Known rows, with every step that occurs
E S: [-42 -12  13  49 -12  19  35  15   3  14  14  -7  17 -17 -18  61  10  14
 -27  35  -6 -11  22  -3  31   5   1   5  10  10 -28 -29 -29  -9  27  -3]
G S E: [-10  -4  16  60 -17   1  20  18 -17  -6 -26  37  38 -27  14  31 -23  -3
 -18   9 -25   6   9   1  15  -3  24   3  45 -13  12 -49   6  17  40 -13]
X B: [-15  13   8  22  -3  28  33  19 -12  20  27  22  48 -13   7  57 -26  15
 -21  30  -8 -17  11 -26  20 -36   4  19   2  29 -13  -3  -3   8  33  -8]
X V: [-16 -15   3  29   1  51  21  38   6   2  15  21  22  12  10  51 -19  14
 -20  44 -15  17  26 -53  17 -35 -11   9  -7  25  12 -17  -3   9  46 -28]
J X V D G: [ -3   3  21   9 -35  23  15  30  11  -6  32 -38  35  -1  10  41 -63  -9
 -25  28 -16  28  28 -31  12 -64   3  22  19  -4  41  -8 -11  27  23   5]
S Q G X: [-71 -10  40  53 -19  -6   8  31   1 -35 -29  24  76 -29   5  20 -13   3
 -67  -6 -44  -1  30   0  50   1  28  -3  26  -1 -12 -52  21  30  58  -4]
V X E J: [-12  -3 -18  31 -22  42  50  60  12   9  41 -51  73   9   6  66 -41  24
 -17  47 -12  -5  26 -32  20 -17  -2  43  12 -17 -31   8  -9  23  22 -29]
E Q G S D J: [-40 -34  26  58 -40   0  -1   6 -15 -54   3  27  47 -11  -2  35 -19 -10
 -63  36 -38 -35  16  -9  42  31  11  -2   5 -17 -23 -52  12  28  32 -31]
V J X: [-31  29  -2  21 -25  26  -7  33 -12 -19  24 -44  71 -13  10  74 -39 -12
 -25  27 -32  23  19 -37   6 -18  -5  33  42  -9  21 -28 -24  33  24  13]
V D G X: [-20 -26  15  24 -28  31   7  55   2 -18  38 -12  14 -21 -20  38 -56  -6
 -25  20 -36  -6  27   2   6 -52  10  17  27 -12  13  -9  21  44  21  23]
E Q G S D: [-43 -20  21  68 -36  -3  10   3  -3 -40   3  10  52 -20   1  27 -15  -5
 -59  27 -35 -19  18  -6  44  29  19 -13   8 -23 -34 -33   6  15  42 -34]
J X V D: [ -3   6   9  10 -31  35  19  35  14   0  19 -42  42   1  10  42 -64  -9
 -20  35 -10  41  23 -47  18 -63  -9  11  26  -6  32   6 -19  25  30  -7]
S D G X E J B: [-29  -8  22  58 -42  31 -12  32 -15 -30  14   0  46  -9  17  26 -43  34
 -34  21 -34   1  -8  41  21 -34  24  20  10   7  -4 -30  16  32  13 -20]
V X E: [-11   3 -13  20 -15  40  60  57  20  21  23 -59  57  -3   4  65 -36  22
  -9  35 -26  -1  23 -29  17 -24   9  53  18  -7 -19   3   8  26  25 -16]
E S D B: [-34 -15  32  46 -22  18  21  11 -23  -5  16 -33   6 -23   0  41  -3  35
 -42  53 -21 -29  -7  27  38  -8  -9  17  11  17 -47 -48 -20   3  11 -31]
Q E: [-15  -6 -10  42   6  19  35  -8  20  -6 -15   4  35 -22 -17  70 -26  17
 -24  31 -34  -3  -7 -29  15  10   5  17  10  -4  18 -62 -20  10  40   6]
J X E Q G S: [-28  17  16  24 -47 -18  43  13  14   6  -8 -23  85  -9  13  54 -41 -10
 -19  18 -16   3  17  -7  34   3  38   7  21 -14   5 -12 -10  26  32 -12]
D B: [-42   5  21  19  -5  14  30  17 -42  15   9 -28  12 -10  -3  65  -8  20
 -13  29 -49 -38  -3  -5  29 -28 -11  20  -5  17 -12 -63   5  17  14  -6]
G X: [-54  -9   8  43 -13  22   0  51  -3   4  -6  16  44   3 -24  43 -21   3
 -10   1 -38   5  20  -8  26 -32  32  -2  24   1   5 -30  14  27  49  13]
E Q: [-54 -28  -2  60 -22   6  23  24 -12  -7   2 -12  30 -16 -20  61  30   2
 -19  20 -16 -10  24 -27  40  25   4   7   3 -10 -19 -32  -6   2  43 -19]
G S Q E J B: [-40  -2  12  61 -20   2  26  17 -20 -39 -37  45  70  -8  34  24 -35  -3
 -54  34 -24  -1   7 -13  30  16  27 -18  34 -18   4 -54   1   4  34 -12]
V D G S E J: [  7 -26  16  44 -38  22  13  34 -11 -35  35  11  26 -31   4  29 -59  -7
 -39  37 -22 -11  23   5   2 -29  -4  14  35 -32   8 -16   1  30  11  -1]
Q G: [-30  15  25  42 -14  17  21 -13  13 -13  10   6  49 -22 -10  54 -24   5
 -50  18 -49  -7  13  -8  22   4  -7  -2   0  -5  -9 -35  -3  22  38  -2]
Q G X E J: [-37  -5  16  36 -22  20  22  28  31 -12  12  34  87   3  -9  51 -56  17
 -43  21 -43 -14  20   1  41 -15  22  -6   3   4 -18 -20   5  39  45 -11]
D G X: [-50 -11  23  41 -20   6  -4  31  -8  -5  14  15  23  -9 -21  45 -18   2
 -27 -14 -45 -23  32  25  21 -32  37  17   8  -1  24 -54  30  32  31  27]
D J X: [-28   2  20  22 -38  18  -1  11 -31 -15 -11  -3  29   0 -14  72 -25 -16
 -28  15 -34 -12   2 -21  17 -23  -2  35  11  -1  42 -64  -7  44  14  18]
J X V: [-20  18  16  19 -27  18  16  21   6  10   2 -29  50   9  11  51 -37  -3
 -15  21 -15  36  19 -34  25 -47   3  10  11   3  37 -19 -19  13  36  -8]
S Q G: [-54   2  35  52 -17  -1  23   9  -8 -40 -27   8  60 -42  15  31   6   9
 -70   5 -36   1  23  -5  37  18   2   3  16  -3 -11 -47   7  18  52 -12]
V X E Q G: [-20 -13 -10  24 -25  19  61  46  32   7  36 -53  76  -5   2  63 -34  17
 -27  35 -28 -13  37 -31  44   2  19  47  11 -15 -41  -3   8  26  29 -31]
S E Q G: [-28 -23  19  62 -25 -16  13  -3   7 -21 -12  11  59 -41  -7  49   7  15
 -30  -2 -28  -1  21   2  66  31   9  30  19 -17 -20 -61 -11  13  53 -31]
X E Q G: [-29 -17   1  33 -29  11  58  22  23  -1   8  -2  65 -22  -2  71  -6  18
 -20  29 -19 -16  17 -23  31  28  13  20  -9  15 -30 -10  -6  18  41 -33]

Rows
[-35 -14  10  64 -13  -3  23  18 -17 -42 -37  50  65 -18  23  24 -31  -7
 -58  31 -19  -8  17 -19  21  17  21 -16  32 -22   6 -59   1   8  44 -16] => G S Q E J
[-28  -8  17  51 -17  -4  20  25  -7 -39 -33  44  80  -2  34  17 -50 -11
 -61  36 -12   5  22 -30  32  -6  28 -13  34 -13  23 -50  -5   7  44 -22] => G S Q E J X V
[-23   9  13  63 -35  -5  -2   6 -13 -10 -15  -6  73 -24   3  46 -17  16
 -20   5  -8  27   7  12  41  -5  -4  30  33 -33  16 -47 -40  11  36 -19] => S E J X
[-26 -40   6   3 -24  63   0  86   5 -14  22  35  39  34  -1  40 -76   0
 -20  47 -40   7  26 -46  36 -82  20  10  25  23  12 -15  23  45  35  -2] => G X V D J B
[-17   0  19  67 -25  25   1  21 -28 -27 -15  15  23 -19  17  14 -32  -1
 -37  36 -31   5  -8   4  -8  -9  11 -13  31 -14  -1 -27  12  21  31 -23] => G S D
[-19  17  -4   9 -30  28  26  44   6  -2  26 -39  83 -15  20  82 -44   4
 -22  41 -18  13  21 -31  14 -10   3  42  41   8  -1 -11 -32  29  21   0] => V J X E S
[  0 -29  11  -7  -8  59  32  60  -5  -5  42 -14   7   5  12  46 -59  16
 -19  72 -29  -8  18 -57  19 -68 -28  15   7  24  -6  -8   3  23  24 -29] => X V D B
[-60 -39  14  43 -21   3   7  34  22 -20  17  24  64   8 -17  41 -20  -1
 -42  19 -35 -15  45 -31  71   4  27  -5  -3   2 -25 -34  10  19  57 -26] => E Q G X V
[-10  -7  29  56 -21  -8  11   7 -24 -16  -2  33  23 -37   9  33 -21  -1
 -30  -7 -36 -20  25  29   6 -10  29  21  19 -11  30 -65  22  25  22   5] => D G S E
[-31  19  16  11 -32  11  26  34   9 -25  17 -33 103 -26  35  69 -48   3
 -51  39 -20  11  30 -22  30   4  10  39  42   8 -10 -22 -22  35  30  -6] => V J X E S Q G
[ 14 -32   9  18 -15  52  25  57   9 -21  43  21   7   1  19  31 -67  -3
 -33  58 -20   0  36 -44   1 -58  -2   7  11  12  21   2  13  25  27 -14] => X V D G S
[ -9 -21  11  54 -10  12  27 -20  24 -21   1   0  18 -35 -11  52 -28  32
 -51  34 -22 -24  -3  15  29  18  13  27   8  -3  -4 -72 -23   2  25  -6] => Q E S D G
[-22  34   3   4 -19  29   3  36 -15  -8  41 -27  84 -10  26  73 -58  -4
 -31  33 -20  10  22 -46  14 -38  -1  39  39   7   7 -11 -20  31  26   7] => V J X B
[-29 -10  27  52 -13 -13  20   8 -19 -36 -17  34  30 -35  16  28 -21  -7
 -55   7 -34 -31  26  17  10   6  35  12  14 -11  34 -75  26  20  27  11] => D G S Q E
[-35  -1  28  55 -29 -25  11   2 -21 -43 -13  21  55 -26  20  25 -37 -10
 -63   6 -25 -24  27  20  20   1  36   4  18 -24  35 -72   7  15  23  10] => D G S Q E J X
[-48 -48  11  34 -27  16  10  43  30 -28  32  13  60   4 -18  37 -42  -4
 -45  33 -32 -10  45 -33  62  -9  19  -6  10  -3 -30 -12  10  25  53 -24] => E Q G X V D
[-45  18   9  55 -35  13  -2  11 -16  -8   9 -20  68   7  -5  57 -20  -3
 -33  27  -4  19  12 -11  22 -17 -14  -2   8 -30   9 -21 -43  10  24  -9] => E J X
[-43 -18  29  50 -51 -14  -2   2 -12 -50   1   6  59  -9  -1  31 -33 -15
 -63  24 -34 -26  16  -8  48  20  22   1  10 -24  -9 -50   5  31  28 -25] => E Q G S D J X
[-24 -24  31  51 -25  33 -27  36  -7 -37  14   9  17 -11   5  17 -34  24
 -41  12 -36   2  10  21  17 -42  21  20   3  11  12 -37  27  34  31 -21] => S D G X V
[-22  -9   9  24 -18  17  69  48  34   5  24 -48  76 -16  16  51 -34  28
 -45  44 -19 -14  41 -14  48  -1  19  45  21  -2 -48  -9   0  17  26 -23] => V X E S Q G
[-11  14   8  22 -39  22   8  34   1 -24  37 -46  68 -25  30  67 -47  13
 -39  39 -19   7  17   2   7 -12   9  52  36   9   2 -20 -21  36  10  -7] => V J X E S D G
[-16  -6  11  71 -24   5   9  17 -24 -19 -14  49  57 -13  14  26 -26  -3
 -29  24 -17   0  12   0  21   4  14  -2  37 -24   4 -43  -9  13  35 -23] => G S E J
[-69 -23  40  55 -20  -7  26  25  13 -18  -6  20  61 -24  -2  31  -1  13
 -68  13 -20 -18  39  15  66  11  27  -3  23  11 -41 -45  -7   8  48  -6] => E S Q G X
[-22  -7  19   8 -30  30  -1  26 -21 -19  -2   9  29  14  -2  68 -38 -11
 -32  29 -26  -5  15 -44  18 -43  -3  34  -1  17  48 -56  -8  39  21   0] => D J X V
[-41 -27  -5  19  -2  53 -13  84   9 -17  28  34  58  27   7  48 -53   2
 -24  34 -36  10  40 -48  30 -51  22  13  29  27   5 -20  16  38  57 -11] => G X V J
[-16   2  27  63 -25   3  11 -10   3 -32  -2  47  73 -18  12  30 -48  -1
 -59  25 -41 -11  18   7  34   5   9 -10  23 -21  -7 -46  -4  25  35 -18] => Q G S E J
[ -9 -14  12  27 -37  42  48  28   2  -3   3  -3  32 -13  17  64 -24  38
 -18  60 -11 -11 -13   7  23  -3  10  37   9  41 -28 -21 -16  19  10 -30] => X E S D J B
[-18   4  32  60 -35 -19   1  -2 -25 -23   2  19  44 -25  12  29 -34  -9
 -38  -1 -25 -10  22  35  18 -14  28  19  19 -28  34 -59   3  22  14   4] => D G S E J X
[-23 -49   6   7 -19  59  -1  89   9 -20  23  41  34  26 -11  40 -70  -3
 -21  42 -32   0  31 -50  28 -74  14  10  18  19  14 -15  22  48  46  -2] => G X V D J
[-48   3  25  39 -15  14   3  18  23 -11   7  19  61  -5 -19  41 -40   3
 -46   8 -58  -7  24   1  41 -19  22 -10  10  -6  -8 -36  15  35  48   9] => Q G X
[-22  14  27  47 -18  10  22  -3   8 -19   0  32  51 -12   5  35 -46 -12
 -54  30 -50 -14  20  -7  16   1  13 -22  12 -13  -3 -37  11  28  34  -3] => Q G S
[-41 -10   1  25 -18  26  29  64  15  18  -6  15  62   3 -10  56 -34  17
   5  10 -30   4  10  -5  23 -32  42  10  20  20  -3 -12  16  35  48  -1] => G X E
[-59 -11  31  40 -21  -2  27  40  12 -28 -30  24  86 -29  14  29 -17  13
 -55  -3 -38  -4  25   0  46   1  32   6  22   9 -15 -37  22  32  59 -12] => S Q G X E
